Below are the code and all the weights of a small trained network. Each question names an input and a class and asks about switching units off, where a switched-off unit gives its printed mean instead of its output.

import numpy as np


def w(rows, s, z=0):
    codes = np.array(rows[::2]) - 128.0
    scale = np.full(codes.shape[1], s)
    scale[-1] = z or s
    return codes * scale


def f(y):
    return np.maximum(y, 0)


def log_softmax(a):
    a = a - a.max(-1, keepdims=True)
    return a - np.log(np.exp(a).sum(-1, keepdims=True))


def net(x, mask):
    res = np.array(x, float).reshape(1, 6) / 4 @ E
    y = f(res @ A[0][:, :-1].T + A[0][:, -1])
    res = res + np.where(mask, y, B[0][:, -1]) @ B[0][:, :-1]
    return log_softmax(res[-1] @ U[:, :-1].T + U[:, -1])


A, B = {}, {}
E = w([
[85,156,226,177,128,181,69,39],'x0',
[9,189,104,62,105,205,172,144],'x1',
[120,132,118,131,130,120,120,119],'x2',
[190,87,61,70,64,198,43,68],'x3',
[132,114,143,120,136,144,130,141],'x4',
[131,113,141,122,132,140,127,140],'x5',
],0.013)
A[0] = w([
[131,91,118,177,159,123,136,124,59],'N0',
[210,82,160,206,177,81,93,83,90],'N1',
[138,148,190,158,110,163,146,55,93],'N2',
[57,157,234,199,110,188,102,31,131],'N3',
[113,97,157,86,122,112,73,130,2],'N4',
[173,122,62,68,86,194,77,89,140],'N5',
[5,147,64,69,103,217,178,156,89],'N6',
[67,114,211,208,111,174,69,46,96],'N7',
[114,131,191,163,142,160,99,64,118],'N8',
[44,152,83,87,111,187,154,178,90],'N9',
[198,116,179,169,140,76,88,113,79],'N10',
[80,110,112,159,104,99,60,159,70],'N11',
[90,150,158,149,153,148,193,156,117],'N12',
[115,136,157,205,181,64,155,192,114],'N13',
[44,135,111,87,81,116,160,145,111],'N14',
[131,149,170,141,73,119,137,134,22],'N15',
[44,172,101,67,103,186,141,148,95],'N16',
[153,68,82,39,70,183,86,77,132],'N17',
[100,124,141,162,146,113,134,182,120],'N18',
[13,180,113,65,116,167,190,169,110],'N19',
[133,118,53,47,114,82,184,190,117],'N20',
[168,76,42,92,122,82,161,207,115],'N21',
[111,143,50,39,160,61,183,186,85],'N22',
[140,105,33,59,123,74,176,194,112],'N23',
[101,167,218,154,164,179,96,48,95],'N24',
[38,155,178,88,103,197,135,77,121],'N25',
[170,94,53,61,60,238,57,71,134],'N26',
[142,120,31,83,176,100,196,191,120],'N27',
[34,188,77,50,116,194,163,169,92],'N28',
[217,15,121,222,169,21,101,139,91],'N29',
[47,182,234,177,199,49,207,144,146],'N30',
[99,183,213,104,112,165,66,109,112],'N31',
[223,55,117,181,179,11,92,125,90],'N32',
[175,44,42,77,37,208,56,87,126],'N33',
[151,95,53,54,71,100,150,175,107],'N34',
[128,64,7,66,148,96,188,219,117],'N35',
[9,151,182,164,247,39,232,211,133],'N36',
],0.011,0.013)
B[0] = w([
[146,154,186,105,94,133,174,160,136],'N0',
[211,44,129,101,44,204,87,179,207],'N1',
[114,143,176,165,114,140,79,56,165],'N2',
[43,124,246,251,214,126,69,141,223],'N3',
[95,118,196,169,188,145,140,122,129],'N4',
[108,186,84,91,145,59,197,113,209],'N5',
[245,43,99,86,21,171,123,151,212],'N6',
[53,100,199,197,197,187,64,121,203],'N7',
[84,119,118,180,125,152,47,35,180],'N8',
[208,83,96,99,71,183,104,116,186],'N9',
[188,40,154,108,50,212,145,206,182],'N10',
[115,158,113,128,135,139,135,83,128],'N11',
[138,175,106,90,139,88,187,151,168],'N12',
[133,209,70,43,138,55,166,105,193],'N13',
[176,113,95,128,65,179,113,135,171],'N14',
[148,176,155,147,167,143,129,88,128],'N15',
[199,74,125,94,44,170,144,188,189],'N16',
[83,205,94,68,182,23,219,174,212],'N17',
[107,157,114,120,120,110,158,165,157],'N18',
[255,68,99,74,47,168,113,215,208],'N19',
[58,118,216,213,188,137,123,160,206],'N20',
[67,104,209,204,159,174,46,93,215],'N21',
[86,137,218,203,181,110,106,158,198],'N22',
[83,106,213,209,206,137,47,64,213],'N23',
[78,127,200,224,174,150,30,93,193],'N24',
[182,24,155,190,52,198,71,122,193],'N25',
[93,213,87,28,186,27,215,114,235],'N26',
[54,131,229,234,171,139,63,88,209],'N27',
[240,55,117,79,35,154,100,173,206],'N28',
[217,48,117,42,22,200,117,226,244],'N29',
[64,213,31,53,197,45,208,82,236],'N30',
[78,130,174,184,177,114,89,109,177],'N31',
[236,85,130,75,75,178,118,240,234],'N32',
[94,242,63,19,171,31,210,127,238],'N33',
[106,149,155,172,142,140,94,55,198],'N34',
[35,99,249,207,196,191,73,145,230],'N35',
[77,248,22,13,167,22,234,51,253],'N36',
],0.0095,0.024)
U = w([
[58,217,46,51,178,80,179,95,207],'0',
[39,117,184,250,174,174,69,101,196],'1',
[224,67,99,96,70,189,108,127,3],'2',
],0.012,0.0049)

Each question gives the input, the list of numbers given to net, and the class t.
The units are the neurons (one row each of A and B). Each row of codes is followed by its name. A weight is (code - 128) times the scale printed after its matrix; where a second scale follows, it is the last column's (A, B and U).
mask holds one flag per neuron, in row order. A switched-off neuron (its flag False) gives its mean, the last column of its row in B, instead of its output. The means were averaged over made-up inputs and are rounded, as every weight is.
A unit's drop is (log p(t) with every unit on - log p(t) with that unit switched off) / (log p(t) with every unit on - log p(t) with every unit switched off).
most important unit: the unit with the biggest drop
k most important neurons: the k neurons with the biggest drops, biggest first
drop of u: that unit's drop, to one decimal
input [-5,-7,3,7,-4,5], class 0: 2 most important neurons	N33, N26
input [-5,5,8,-4,1,-6], class 1: 4 most important neurons	N27, N35, N22, N29
input [5,6,2,-7,-1,1], class 0: 2 most important neurons	N36, N30
input [-5,4,-8,-4,-6,5], class 1: 4 most important neurons	N35, N33, N27, N26
input [1,6,1,5,7,1], class 2: 2 most important neurons	N6, N36
input [3,4,0,-4,-1,5], class 0: 3 most important neurons	N36, N30, N29
input [-6,-5,-2,-5,7,-4], class 1: most important unit	N33
input [8,7,6,-8,-3,7], class 0: 3 most important neurons	N36, N30, N12
input [-6,7,5,1,2,8], class 2: 3 most important neurons	N6, N28, N19
input [3,-3,-4,-3,-8,8], class 0: 4 most important neurons	N35, N30, N21, N27
input [5,7,5,-6,7,6], class 2: 3 most important neurons	N25, N19, N6
input [0,-7,8,1,-5,-3], class 2: drop of N17	0.0
input [5,-6,-7,0,6,-8], class 2: drop of N35	1.2
input [4,-1,-5,4,-2,5], class 0: most important unit	N26
input [-8,8,2,7,-3,-1], class 1: drop of N35	2.0
